Here is a tiny trained network, its code and every weight. The questions are about switching its units off for an input and a class, where a switched-off unit gives its printed mean instead of its output.

import numpy as np


def w(rows, s, z=0):
    codes = np.array(rows[::2]) - 128.0
    scale = np.full(codes.shape[1], s)
    scale[-1] = z or s
    return codes * scale


def norm(h):
    return h / np.sqrt((h * h).mean(-1, keepdims=True) + 1e-5)


def f(y):
    return np.maximum(y, 0)


def log_softmax(a):
    a = a - a.max(-1, keepdims=True)
    return a - np.log(np.exp(a).sum(-1, keepdims=True))


def net(x, mask):
    res = np.array(x, float).reshape(1, 7) / 4 @ E
    u = 0
    for l in range(4):
        y = f(norm(res) @ A[l][:, :-1].T + A[l][:, -1])
        res = res + np.where(mask[u : u + 3], y, B[l][:, -1]) @ B[l][:, :-1]
        u += 3
    return log_softmax(norm(res)[-1] @ U[:, :-1].T + U[:, -1])


A, B = {}, {}
E = w([
[70,133,178,76,173,38,63],'x0',
[77,94,126,129,83,192,25],'x1',
[161,41,43,121,187,72,68],'x2',
[127,70,142,222,118,125,176],'x3',
[98,55,150,129,1,130,91],'x4',
[102,188,131,144,70,144,120],'x5',
[168,72,129,14,97,233,206],'x6',
],0.0068)
A[0] = w([
[106,92,254,128,92,155,146,127],'0.n0',
[28,170,151,144,157,79,146,254],'0.n1',
[93,135,177,155,107,40,49,88],'0.n2',
],0.0091,0.0044)
B[0] = w([
[17,135,138,49,149,243,141,210],'0.n0',
[230,81,190,218,165,202,38,254],'0.n1',
[10,73,254,72,120,83,74,229],'0.n2',
],0.0081,0.0061)
A[1] = w([
[158,104,99,112,181,180,67,144],'1.n0',
[184,118,101,157,1,90,113,254],'1.n1',
[135,24,170,125,178,111,202,173],'1.n2',
],0.008,0.00092)
B[1] = w([
[40,230,61,78,104,2,101,252],'1.n0',
[223,27,114,162,22,85,216,181],'1.n1',
[117,193,1,211,172,115,124,251],'1.n2',
],0.0072,0.0041)
A[2] = w([
[241,137,223,217,129,141,137,3],'2.n0',
[167,215,69,34,128,196,85,44],'2.n1',
[144,188,122,58,253,70,202,189],'2.n2',
],0.0065,0.0013)
B[2] = w([
[230,137,247,88,94,196,235,188],'2.n0',
[127,127,108,42,3,173,91,236],'2.n1',
[52,60,66,179,229,251,230,252],'2.n2',
],0.008,0.0037)
A[3] = w([
[30,48,133,144,73,232,202,52],'3.n0',
[254,143,76,13,76,116,28,35],'3.n1',
[103,189,143,85,82,140,126,3],'3.n2',
],0.0053,0.002)
B[3] = w([
[89,69,100,61,106,83,214,252],'3.n0',
[140,198,86,90,80,70,134,170],'3.n1',
[155,178,115,172,252,95,123,152],'3.n2',
],0.012,0.0044)
U = w([
[164,89,83,153,40,89,144,83],'0',
[147,202,153,131,91,88,127,2],'1',
[189,160,228,205,117,196,155,124],'2',
[141,137,75,184,199,101,146,136],'3',
[55,139,99,56,96,221,187,175],'4',
[55,127,202,132,148,90,1,146],'5',
[112,210,94,66,59,105,84,143],'6',
],0.014,0.0083)

Each question gives the input, the list of numbers given to net, and the class t.
The units are the neurons (one row each of A and B). Each row of codes is followed by its name. A weight is (code - 128) times the scale printed after its matrix; where a second scale follows, it is the last column's (A, B and U).
mask holds one flag per neuron, layer by layer. A switched-off neuron (its flag False) gives its mean, the last column of its row in B, instead of its output. The means were averaged over made-up inputs and are rounded, as every weight is.
A unit's drop is (log p(t) with every unit on - log p(t) with that unit switched off) / (log p(t) with every unit on - log p(t) with every unit switched off).
The circuit of an input: a set's keep is (log p(t) with only the set's units on - log p(t) with every unit switched off) / (log p(t) with every unit on - log p(t) with every unit switched off). Starting from all 12 units, units are removed one at a time, each time the one whose removal leaves the highest keep (on an exact tie, the one counted first), for as long as the keep stays at least 0.8.
units of the circuit, in order: the units of the circuit, biggest drop first
most important unit: the unit with the biggest drop
k most important neurons: the k neurons with the biggest drops, biggest first
k most important neurons of layer l: the k neurons of layer l with the biggest drops, biggest first
drop of u: that unit's drop, to one decimal
input [3,-5,0,4,-4,-5,-5], class 2: units of the circuit, in order : 0.n1; 2.n0
input [-2,-2,5,-4,-1,6,-3], class 5: 2 most important neurons of layer 2 : 2.n1; 2.n0
input [2,-4,5,-6,3,7,5], class 6: units of the circuit, in order : 3.n1
input [7,-7,7,-5,-2,1,2], class 3: units of the circuit, in order : 2.n2; 0.n0; 3.n0
input [7,4,-8,8,-7,-2,1], class 2: 2 most important neurons : 0.n1; 2.n0
input [-1,5,-6,-4,-6,5,2], class 6: 2 most important neurons : 2.n2; 2.n1
input [-5,-4,5,1,4,-3,5], class 0: units of the circuit, in order : 0.n0; 2.n2
input [-2,8,-3,-5,-7,4,6], class 6: 3 most important neurons : 2.n1; 3.n1; 0.n0
input [-3,8,-8,-5,-5,-1,-2], class 6: units of the circuit, in order : 2.n2; 2.n1; 0.n2; 3.n1
input [8,0,-5,2,-8,-8,2], class 3: 2 most important neurons of layer 0 : 0.n1; 0.n2
input [-5,8,1,1,-6,-2,3], class 6: 3 most important neurons : 2.n1; 3.n1; 0.n0
input [-7,-7,5,-4,5,5,3], class 0: units of the circuit, in order : 1.n1; 0.n0
input [-3,-6,1,-4,6,-1,6], class 0: units of the circuit, in order : 0.n2; 2.n2
input [-3,-6,2,-8,6,5,3], class 0: units of the circuit, in order : 1.n1; 0.n0
input [-8,-8,3,6,-3,-5,8], class 3: most important neuron : 1.n2
input [0,-2,1,-4,4,1,0], class 6: 2 most important neurons : 2.n2; 0.n0
input [3,-4,-6,0,4,4,-4], class 2: 2 most important neurons : 0.n1; 1.n0
input [-5,4,4,3,3,8,4], class 0: units of the circuit, in order : 1.n1; 2.n2
input [-7,-6,5,2,7,6,6], class 0: 3 most important neurons : 1.n1; 2.n2; 0.n0
input [-6,-1,6,7,-1,4,8], class 0: most important unit : 0.n0
input [4,-6,-2,0,-6,-6,-6], class 2: 2 most important neurons of layer 0 : 0.n1; 0.n0
input [4,5,8,3,4,-5,4], class 6: 2 most important neurons of layer 0 : 0.n2; 0.n1
input [-6,6,8,-1,2,7,5], class 6: drop of 0.n0 : -0.1
input [-7,8,4,-1,-3,-3,4], class 6: drop of 1.n0 : 0.2
input [-4,6,7,0,-4,-2,5], class 6: drop of 0.n1 : -0.2
input [0,-8,2,5,2,-3,4], class 3: drop of 1.n2 : 0.8
input [-3,-7,-1,-1,-3,7,0], class 2: most important neuron of layer 0 : 0.n0
